Below are the code and all the weights of a small trained network. Each question names an input and a target symbol and asks about switching units off, where a switched-off unit gives its printed mean instead of its output.

import numpy as np


def w(rows, s, z=0):
    codes = np.array(rows[::2]) - 128.0
    scale = np.full(codes.shape[1], s)
    scale[-1] = z or s
    return codes * scale


def norm(h):
    return h / np.sqrt((h * h).mean(-1, keepdims=True) + 1e-5)


def f(y):
    return np.maximum(y, 0)


def softmax(a):
    e = np.exp(a - a.max(-1, keepdims=True))
    return e / e.sum(-1, keepdims=True)


def log_softmax(a):
    a = a - a.max(-1, keepdims=True)
    return a - np.log(np.exp(a).sum(-1, keepdims=True))


def net(x, mask):
    ids = ['βδεμτψ'.index(c) for c in x.split()]
    T = len(ids)
    res = E[ids] + P[:T]
    r = norm(res)
    for j in range(2):
        rows = slice(3 * j, 3 * j + 3)
        q, k, v = (r @ M[0][rows].T for M in (Q, K, V))
        z = softmax(np.where(np.tri(T) > 0, q @ k.T / 3**0.5, -1e9)) @ v
        o = O[0][rows]
        res = res + np.where(mask[j], z, o[:, -1]) @ o[:, :-1]
    y = f(norm(res) @ A[0][:, :-1].T + A[0][:, -1])
    res = res + np.where(mask[2:6], y, B[0][:, -1]) @ B[0][:, :-1]
    return log_softmax(norm(res)[-1] @ U[:, :-1].T + U[:, -1])


Q, K, V, O, A, B = {}, {}, {}, {}, {}, {}
E = w([
[186,71,248,92],'β',
[200,44,101,171],'δ',
[30,182,176,132],'ε',
[64,213,218,209],'μ',
[98,136,4,237],'τ',
[202,42,87,174],'ψ',
],0.0041)
P = w([
[104,85,144,159],'0',
[133,115,79,56],'1',
[85,77,93,71],'2',
[51,53,138,130],'3',
[222,224,96,108],'4',
[126,179,162,165],'5',
[77,68,186,216],'6',
[163,171,62,33],'7',
[120,92,85,61],'8',
[30,34,132,123],'9',
[223,253,89,85],'10',
],0.0061)
Q[0] = w([
[102,114,140,250],'H0',
[43,83,38,118],'H0',
[117,52,211,91],'H0',
[41,65,139,147],'H1',
[172,71,153,123],'H1',
[115,105,110,50],'H1',
],0.018)
K[0] = w([
[52,39,88,152],'H0',
[112,165,117,254],'H0',
[128,88,250,137],'H0',
[99,60,159,202],'H1',
[102,174,177,140],'H1',
[193,142,145,163],'H1',
],0.018)
V[0] = w([
[175,112,85,204],'H0',
[110,129,5,178],'H0',
[39,201,80,157],'H0',
[165,152,142,188],'H1',
[155,124,87,147],'H1',
[195,119,156,114],'H1',
],0.013)
O[0] = w([
[35,157,60,161,247],'H0',
[25,39,54,230,255],'H0',
[161,116,76,254,110],'H0',
[57,163,139,108,154],'H1',
[80,90,131,164,175],'H1',
[102,91,191,129,131],'H1',
],0.0095,0.0079)
A[0] = w([
[153,140,253,26,6],'N0',
[34,176,170,98,135],'N1',
[133,73,91,105,161],'N2',
[119,224,92,128,19],'N3',
],0.016,0.0023)
B[0] = w([
[105,81,250,245,197],'N0',
[185,93,99,41,254],'N1',
[144,137,153,89,194],'N2',
[72,203,163,118,136],'N3',
],0.018,0.0079)
U = w([
[121,92,249,152,155],'β',
[142,95,106,35,192],'δ',
[254,150,94,168,77],'ε',
[84,248,141,120,115],'μ',
[65,92,46,216,134],'τ',
[117,100,110,80,3],'ψ',
],0.0069,0.0016)

Each question gives the input, a string of symbols that net reads in full, and the target symbol t.
The units are the heads (3 rows each of Q, K, V and O) and the neurons (one row each of A and B). Each row of codes is followed by its name. A weight is (code - 128) times the scale printed after its matrix; where a second scale follows, it is the last column's (O, A, B and U).
mask holds one flag per unit, heads first, then neurons. A switched-off unit (its flag False) gives its mean, the last column of its rows in O or B, instead of its output. The means were averaged over made-up inputs and are rounded, as every weight is.
A unit's drop is (log p(t) with every unit on - log p(t) with that unit switched off) / (log p(t) with every unit on - log p(t) with every unit switched off).
The circuit of an input: a set's keep is (log p(t) with only the set's units on - log p(t) with every unit switched off) / (log p(t) with every unit on - log p(t) with every unit switched off). Starting from all 6 units, units are removed one at a time, each time the one whose removal leaves the highest keep (on an exact tie, the one counted first), for as long as the keep stays at least 0.8.
circuit, biggest first: the units of the circuit, biggest drop first
k most important neurons: the k neurons with the biggest drops, biggest first
drop of u: that unit's drop, to one decimal
input β β ε, target β: most important neuron -> N0
input β δ τ δ δ ε δ, target δ: circuit, biggest first -> H0, N0
input δ δ δ ψ ε, target δ: circuit, biggest first -> H0, N1
input δ δ ψ β δ τ τ μ ψ δ δ, target μ: circuit, biggest first -> N3, H0
input ε ε τ ε, target ε: circuit, biggest first -> H0, H1
input ψ ψ μ δ τ ε β β τ τ μ, target β: circuit, biggest first -> H0, N0
input ε ψ δ ψ, target ε: circuit, biggest first -> H0, H1
input τ δ δ δ ψ μ δ β μ, target μ: circuit, biggest first -> H0, N3, N0, N1
input τ ε δ ε δ δ ψ, target ε: 2 most important neurons -> N0, N1
input β τ ψ μ β δ ψ, target μ: circuit, biggest first -> H1, H0, N3
input τ δ β τ δ τ μ τ μ ψ, target μ: 2 most important neurons -> N3, N1
input τ τ ψ δ μ δ ψ ε, target μ: circuit, biggest first -> H0, N3
input μ ψ ψ δ, target μ: 2 most important neurons -> N3, N1
input τ ψ δ δ μ ε ψ, target δ: circuit, biggest first -> H0, N0
input δ β δ ψ δ, target β: most important neuron -> N0
input δ δ ε δ, target δ: 2 most important neurons -> N1, N0
input δ ψ β μ μ, target δ: drop of N1 -> 0.1
input δ τ ε, target δ: drop of N1 -> 0.3
input δ δ β, target β: drop of H0 -> 1.9
input ε δ δ, target ε: most important neuron -> N1
